Here is a tiny trained network, its code and every weight. The questions are about switching its units off for an input and a target symbol, where a switched-off unit gives its printed mean instead of its output.

import numpy as np


def w(rows, s, z=0):
    codes = np.array(rows[::2]) - 128.0
    scale = np.full(codes.shape[1], s)
    scale[-1] = z or s
    return codes * scale


def f(y):
    return np.maximum(y, 0)


def softmax(a):
    e = np.exp(a - a.max(-1, keepdims=True))
    return e / e.sum(-1, keepdims=True)


def log_softmax(a):
    a = a - a.max(-1, keepdims=True)
    return a - np.log(np.exp(a).sum(-1, keepdims=True))


def net(x, mask):
    ids = ['δλμξσψω'.index(c) for c in x.split()]
    T = len(ids)
    res = E[ids] + P[:T]
    u = 0
    for l in range(2):
        r = res
        for j in range(2):
            rows = slice(3 * j, 3 * j + 3)
            q, k, v = (r @ M[l][rows].T for M in (Q, K, V))
            z = softmax(np.where(np.tri(T) > 0, q @ k.T / 3**0.5, -1e9)) @ v
            o = O[l][rows]
            res = res + np.where(mask[u + j], z, o[:, -1]) @ o[:, :-1]
        u += 2
        y = f(res @ A[l][:, :-1].T + A[l][:, -1])
        res = res + np.where(mask[u : u + 8], y, B[l][:, -1]) @ B[l][:, :-1]
        u += 8
    return log_softmax(res[-1] @ U[:, :-1].T + U[:, -1])


Q, K, V, O, A, B = {}, {}, {}, {}, {}, {}
E = w([
[153,148,155],'δ',
[5,90,165],'λ',
[67,68,64],'μ',
[83,129,76],'ξ',
[148,22,149],'σ',
[168,164,51],'ψ',
[166,174,138],'ω',
],0.021)
P = w([
[99,155,132],'0',
[76,82,178],'1',
[184,98,104],'2',
[78,82,169],'3',
[132,111,142],'4',
[152,59,98],'5',
[156,91,108],'6',
[78,61,181],'7',
[138,79,122],'8',
[151,41,100],'9',
[141,86,118],'10',
[120,101,150],'11',
[81,6,151],'12',
[144,177,143],'13',
],0.012)
Q[0] = w([
[147,141,128],'0.h0',
[174,144,83],'0.h0',
[149,176,189],'0.h0',
[197,110,254],'0.h1',
[135,47,141],'0.h1',
[83,94,38],'0.h1',
],0.0091)
K[0] = w([
[87,2,136],'0.h0',
[204,66,83],'0.h0',
[139,93,21],'0.h0',
[99,85,194],'0.h1',
[104,174,66],'0.h1',
[181,211,100],'0.h1',
],0.0099)
V[0] = w([
[119,254,141],'0.h0',
[140,151,156],'0.h0',
[167,126,96],'0.h0',
[154,104,143],'0.h1',
[151,178,93],'0.h1',
[142,81,143],'0.h1',
],0.018)
O[0] = w([
[118,170,197,8],'0.h0',
[201,231,143,103],'0.h0',
[77,19,170,93],'0.h0',
[166,81,96,131],'0.h1',
[96,254,154,106],'0.h1',
[114,88,52,150],'0.h1',
],0.007,0.013)
A[0] = w([
[222,149,153,165],'0.n0',
[120,161,193,89],'0.n1',
[117,112,41,192],'0.n2',
[203,123,220,111],'0.n3',
[153,132,94,81],'0.n4',
[95,90,69,185],'0.n5',
[195,97,148,229],'0.n6',
[151,254,112,253],'0.n7',
],0.013,0.0065)
B[0] = w([
[131,82,150,136],'0.n0',
[158,190,141,135],'0.n1',
[86,119,198,251],'0.n2',
[192,153,147,136],'0.n3',
[137,209,130,148],'0.n4',
[76,153,172,253],'0.n5',
[52,2,100,190],'0.n6',
[85,118,180,159],'0.n7',
],0.0094,0.019)
Q[1] = w([
[74,130,171],'1.h0',
[132,106,103],'1.h0',
[2,207,115],'1.h0',
[81,109,99],'1.h1',
[23,241,142],'1.h1',
[184,178,149],'1.h1',
],0.0083)
K[1] = w([
[182,137,160],'1.h0',
[110,199,245],'1.h0',
[77,116,218],'1.h0',
[109,156,78],'1.h1',
[205,168,165],'1.h1',
[150,148,88],'1.h1',
],0.013)
V[1] = w([
[90,99,99],'1.h0',
[59,123,132],'1.h0',
[154,173,100],'1.h0',
[88,154,255],'1.h1',
[185,235,35],'1.h1',
[73,101,138],'1.h1',
],0.0095)
O[1] = w([
[108,115,106,140],'1.h0',
[186,99,246,172],'1.h0',
[107,84,86,87],'1.h0',
[111,148,75,202],'1.h1',
[139,160,120,3],'1.h1',
[123,125,141,179],'1.h1',
],0.012,0.047)
A[1] = w([
[99,171,232,197],'1.n0',
[150,178,80,1],'1.n1',
[105,139,227,46],'1.n2',
[140,97,215,50],'1.n3',
[165,197,79,43],'1.n4',
[210,58,143,97],'1.n5',
[50,72,131,181],'1.n6',
[102,82,255,71],'1.n7',
],0.01,0.0029)
B[1] = w([
[146,143,146,185],'1.n0',
[243,1,124,132],'1.n1',
[193,224,116,194],'1.n2',
[108,142,72,201],'1.n3',
[187,26,168,132],'1.n4',
[32,138,186,158],'1.n5',
[147,156,183,206],'1.n6',
[162,98,44,253],'1.n7',
],0.0074,0.062)
U = w([
[43,169,86,80],'δ',
[122,154,142,135],'λ',
[173,132,83,69],'μ',
[123,125,255,229],'ξ',
[189,132,89,3],'σ',
[54,173,201,95],'ψ',
[107,104,42,192],'ω',
],0.0083,0.0045)

Each question gives the input, a string of symbols that net reads in full, and the target symbol t.
The units are the heads (3 rows each of Q, K, V and O) and the neurons (one row each of A and B). Each row of codes is followed by its name. A weight is (code - 128) times the scale printed after its matrix; where a second scale follows, it is the last column's (O, A, B and U).
mask holds one flag per unit, layer by layer, with each layer's heads first. A switched-off unit (its flag False) gives its mean, the last column of its rows in O or B, instead of its output. The means were averaged over made-up inputs and are rounded, as every weight is.
A unit's drop is (log p(t) with every unit on - log p(t) with that unit switched off) / (log p(t) with every unit on - log p(t) with every unit switched off).
The circuit of an input: a set's keep is (log p(t) with only the set's units on - log p(t) with every unit switched off) / (log p(t) with every unit on - log p(t) with every unit switched off). Starting from the 12 units with the biggest drops (on a tie, the unit counted first), units are removed one at a time, each time the one whose removal leaves the highest keep (on an exact tie, the one counted first), for as long as the keep stays at least 0.8.
circuit, biggest first: the units of the circuit, biggest drop first
top k neurons: the k neurons with the biggest drops, biggest first
top k neurons in layer l: the k neurons of layer l with the biggest drops, biggest first
heads that matter: for each layer, one digit per head in row order, 1 if its drop is at least 0.15 and else 0, layers parted by /
input ψ λ ξ δ μ λ ξ, target ψ: top 4 neurons : [1.n7 0.n7 1.n3 0.n6]
input ω δ σ δ, target ω: heads that matter : 01 / 10
input ω ξ ψ, target ω: circuit, biggest first : [0.h0 1.h0 1.n2 0.n5]
input δ ξ μ σ σ δ ξ σ ξ, target δ: heads that matter : 11 / 11
input ω ω σ μ σ ω, target ω: circuit, biggest first : [0.n6 0.h1]
input λ ω ψ ξ σ ω μ λ σ λ σ, target ω: circuit, biggest first : [1.h0 0.h1]
input ω ψ μ ω ψ, target ω: circuit, biggest first : [0.h0 1.h0 1.n2 0.n3]
input ψ ψ σ δ δ μ λ σ ψ ψ μ σ δ, target ω: circuit, biggest first : [0.h1 1.h0]
input ψ σ ψ ψ, target ψ: top 3 neurons : [1.n7 1.n3 0.n7]
input δ ξ μ δ μ ψ λ ξ σ ψ, target δ: top 3 neurons in layer 0 : [0.n7 0.n2 0.n3]
input μ σ ω λ σ, target ω: circuit, biggest first : [0.n6 0.h1]
input δ σ ξ, target δ: top 2 neurons : [1.n7 0.n7]
input δ λ δ λ μ λ σ δ μ λ, target δ: top 4 neurons in layer 0 : [0.n7 0.n3 0.n1 0.n6]
input σ ω σ μ λ ψ δ λ μ μ ξ σ δ ω, target ω: top 2 neurons in layer 0 : [0.n6 0.n2]
input δ σ μ λ λ σ σ σ ξ σ ξ ω μ, target δ: top 4 neurons in layer 0 : [0.n7 0.n3 0.n1 0.n6]
input ξ ψ ω δ μ μ δ σ μ δ δ ψ, target ξ: top neuron in layer 1 : [1.n7]
input ω σ δ λ ψ μ σ λ, target ω: top 2 neurons in layer 0 : [0.n7 0.n2]
input ψ λ σ μ ω σ μ, target ψ: circuit, biggest first : [1.n7 0.h1]
input σ ξ μ, target σ: top 4 neurons : [1.n7 0.n2 0.n5 1.n2]
input μ δ ω σ ξ, target σ: heads that matter : 10 / 10
input μ ω λ ψ ψ ω ψ ω σ σ σ μ λ λ, target μ: heads that matter : 10 / 10
input μ σ μ ξ, target μ: top 2 neurons in layer 1 : [1.n7 1.n5]
input δ δ μ μ ψ δ σ μ, target δ: circuit, biggest first : [0.h0 1.h1 0.h1]
input ψ λ σ μ μ ξ ω σ μ σ ξ, target ψ: heads that matter : 11 / 01
input δ λ μ ω ψ ω μ ψ λ λ, target δ: circuit, biggest first : [0.h0 1.h1 0.h1]
input ψ λ ψ δ δ ψ σ ξ σ λ, target ψ: top 3 neurons : [1.n7 1.n3 0.n6]
input μ μ ω δ σ σ δ λ σ ψ μ, target μ: top 2 neurons : [1.n7 1.n6]
input δ δ ξ σ μ σ ψ, target δ: top 2 neurons : [1.n7 0.n2]
